Below is a small trained network, with its code and all its weights. Each question gives an input and a target symbol and asks what happens when units are switched off, that is, made to give their printed mean instead of their output.

import numpy as np


def w(rows, s, z=0):
    codes = np.array(rows[::2]) - 128.0
    scale = np.full(codes.shape[1], s)
    scale[-1] = z or s
    return codes * scale


def f(y):
    return np.maximum(y, 0)


def softmax(a):
    e = np.exp(a - a.max(-1, keepdims=True))
    return e / e.sum(-1, keepdims=True)


def log_softmax(a):
    a = a - a.max(-1, keepdims=True)
    return a - np.log(np.exp(a).sum(-1, keepdims=True))


def net(x, mask):
    ids = ['αηθμσφω'.index(c) for c in x.split()]
    T = len(ids)
    res = E[ids] + P[:T]
    u = 0
    for l in range(2):
        q, k, v = (res @ M[l].T for M in (Q, K, V))
        z = softmax(np.where(np.tri(T) > 0, q @ k.T / 2**0.5, -1e9)) @ v
        res = res + np.where(mask[u], z, O[l][:, -1]) @ O[l][:, :-1]
        u += 1
        y = f(res @ A[l][:, :-1].T + A[l][:, -1])
        res = res + np.where(mask[u : u + 4], y, B[l][:, -1]) @ B[l][:, :-1]
        u += 4
    return log_softmax(res[-1] @ U[:, :-1].T + U[:, -1])


Q, K, V, O, A, B = {}, {}, {}, {}, {}, {}
E = w([
[237,73,152,74],'α',
[144,193,215,147],'η',
[159,163,198,203],'θ',
[101,114,129,136],'μ',
[207,134,194,135],'σ',
[100,27,129,77],'φ',
[248,241,10,66],'ω',
],0.012)
P = w([
[57,109,76,161],'0',
[99,183,128,78],'1',
[168,99,116,144],'2',
[54,98,121,117],'3',
[92,195,138,44],'4',
[165,104,114,152],'5',
[40,90,160,86],'6',
[83,192,158,8],'7',
[166,104,120,152],'8',
],0.011)
Q[0] = w([
[134,155,175,31],'0.h0',
[75,184,133,1],'0.h0',
],0.032)
K[0] = w([
[121,38,243,172],'0.h0',
[90,32,253,116],'0.h0',
],0.026)
V[0] = w([
[147,227,2,131],'0.h0',
[223,191,112,196],'0.h0',
],0.0054)
O[0] = w([
[65,121,245,71,3],'0.h0',
[127,85,181,1,69],'0.h0',
],0.0053,0.0017)
A[0] = w([
[142,26,41,112,140],'0.n0',
[67,5,169,173,160],'0.n1',
[13,30,88,146,1],'0.n2',
[21,161,147,191,4],'0.n3',
],0.017,0.0049)
B[0] = w([
[51,172,112,190,242],'0.n0',
[84,32,64,189,252],'0.n1',
[183,215,253,29,195],'0.n2',
[21,178,159,82,168],'0.n3',
],0.019,0.0049)
Q[1] = w([
[169,157,169,82],'1.h0',
[93,3,109,82],'1.h0',
],0.042)
K[1] = w([
[96,175,74,95],'1.h0',
[32,2,188,102],'1.h0',
],0.033)
V[1] = w([
[85,165,76,153],'1.h0',
[88,152,2,75],'1.h0',
],0.0054)
O[1] = w([
[112,23,146,61,251],'1.h0',
[160,81,129,1,176],'1.h0',
],0.0036,0.0026)
A[1] = w([
[169,146,238,163,3],'1.n0',
[158,166,194,206,63],'1.n1',
[249,133,132,162,44],'1.n2',
[239,115,64,167,56],'1.n3',
],0.019,0.0051)
B[1] = w([
[200,18,55,92,254],'1.n0',
[171,232,200,174,239],'1.n1',
[4,199,76,44,223],'1.n2',
[120,14,202,139,214],'1.n3',
],0.016,0.0058)
U = w([
[43,218,177,144,95],'α',
[132,128,243,148,68],'η',
[167,195,2,141,253],'θ',
[107,144,13,207,98],'μ',
[53,136,141,167,56],'σ',
[169,41,150,198,175],'φ',
[111,103,189,55,62],'ω',
],0.0081,0.0069)

Each question gives the input, a string of symbols that net reads in full, and the target symbol t.
The units are the heads (2 rows each of Q, K, V and O) and the neurons (one row each of A and B). Each row of codes is followed by its name. A weight is (code - 128) times the scale printed after its matrix; where a second scale follows, it is the last column's (O, A, B and U).
mask holds one flag per unit, layer by layer, with each layer's heads first. A switched-off unit (its flag False) gives its mean, the last column of its rows in O or B, instead of its output. The means were averaged over made-up inputs and are rounded, as every weight is.
A unit's drop is (log p(t) with every unit on - log p(t) with that unit switched off) / (log p(t) with every unit on - log p(t) with every unit switched off).
The circuit of an input: a set's keep is (log p(t) with only the set's units on - log p(t) with every unit switched off) / (log p(t) with every unit on - log p(t) with every unit switched off). Starting from all 10 units, units are removed one at a time, each time the one whose removal leaves the highest keep (on an exact tie, the one counted first), for as long as the keep stays at least 0.8.
circuit, biggest first: the units of the circuit, biggest drop first
k most important neurons: the k neurons with the biggest drops, biggest first
k most important neurons of layer l: the k neurons of layer l with the biggest drops, biggest first
input α η ω ω φ α θ, target σ: 2 most important neurons : 0.n3; 0.n1
input η φ σ ω α μ, target φ: most important neuron of layer 1 : 1.n2
input ω ω α σ, target φ: circuit, biggest first : 0.n2; 1.n2
input σ η α η σ φ η η μ, target μ: 2 most important neurons : 0.n2; 1.n3
input σ σ η σ μ, target θ: circuit, biggest first : 1.n3; 0.h0
input ω σ φ η σ σ η μ, target θ: circuit, biggest first : 0.h0; 1.n3
input η σ η σ η η σ θ, target θ: circuit, biggest first : 1.n3; 0.n1; 1.n0
input η φ σ η σ σ, target ω: 2 most important neurons : 1.n2; 1.n3
input σ μ α, target α: circuit, biggest first : 0.n0; 0.n1
input σ μ θ, target η: 3 most important neurons : 1.n1; 1.n3; 0.n2
input ω σ ω θ, target σ: circuit, biggest first : 0.n3; 0.n1; 0.h0
input η ω α σ φ, target α: 4 most important neurons : 0.n0; 1.n0; 1.n3; 0.n2
input ω η σ α η η, target φ: 3 most important neurons : 1.n0; 0.n0; 1.n2
input σ α σ, target ω: circuit, biggest first : 1.n2; 0.n0; 1.n3; 0.n3
input σ σ σ σ φ, target α: 3 most important neurons : 0.n0; 1.n0; 0.n2
input η θ η σ α, target θ: circuit, biggest first : 1.n3
input σ φ η σ η θ σ σ, target θ: 2 most important neurons : 0.n1; 0.n0
input φ σ η η ω, target ω: 4 most important neurons : 1.n3; 0.n0; 0.n1; 0.n3
input σ σ σ η η η, target θ: 3 most important neurons of layer 0 : 0.n1; 0.n0; 0.n3
input ω σ σ σ φ α η σ, target θ: 2 most important neurons : 0.n1; 1.n3
input σ μ θ σ, target φ: 2 most important neurons : 1.n2; 0.n0
input σ η ω φ, target η: 3 most important neurons : 0.n2; 0.n0; 0.n1
input α σ α, target α: 2 most important neurons of layer 1 : 1.n1; 1.n0
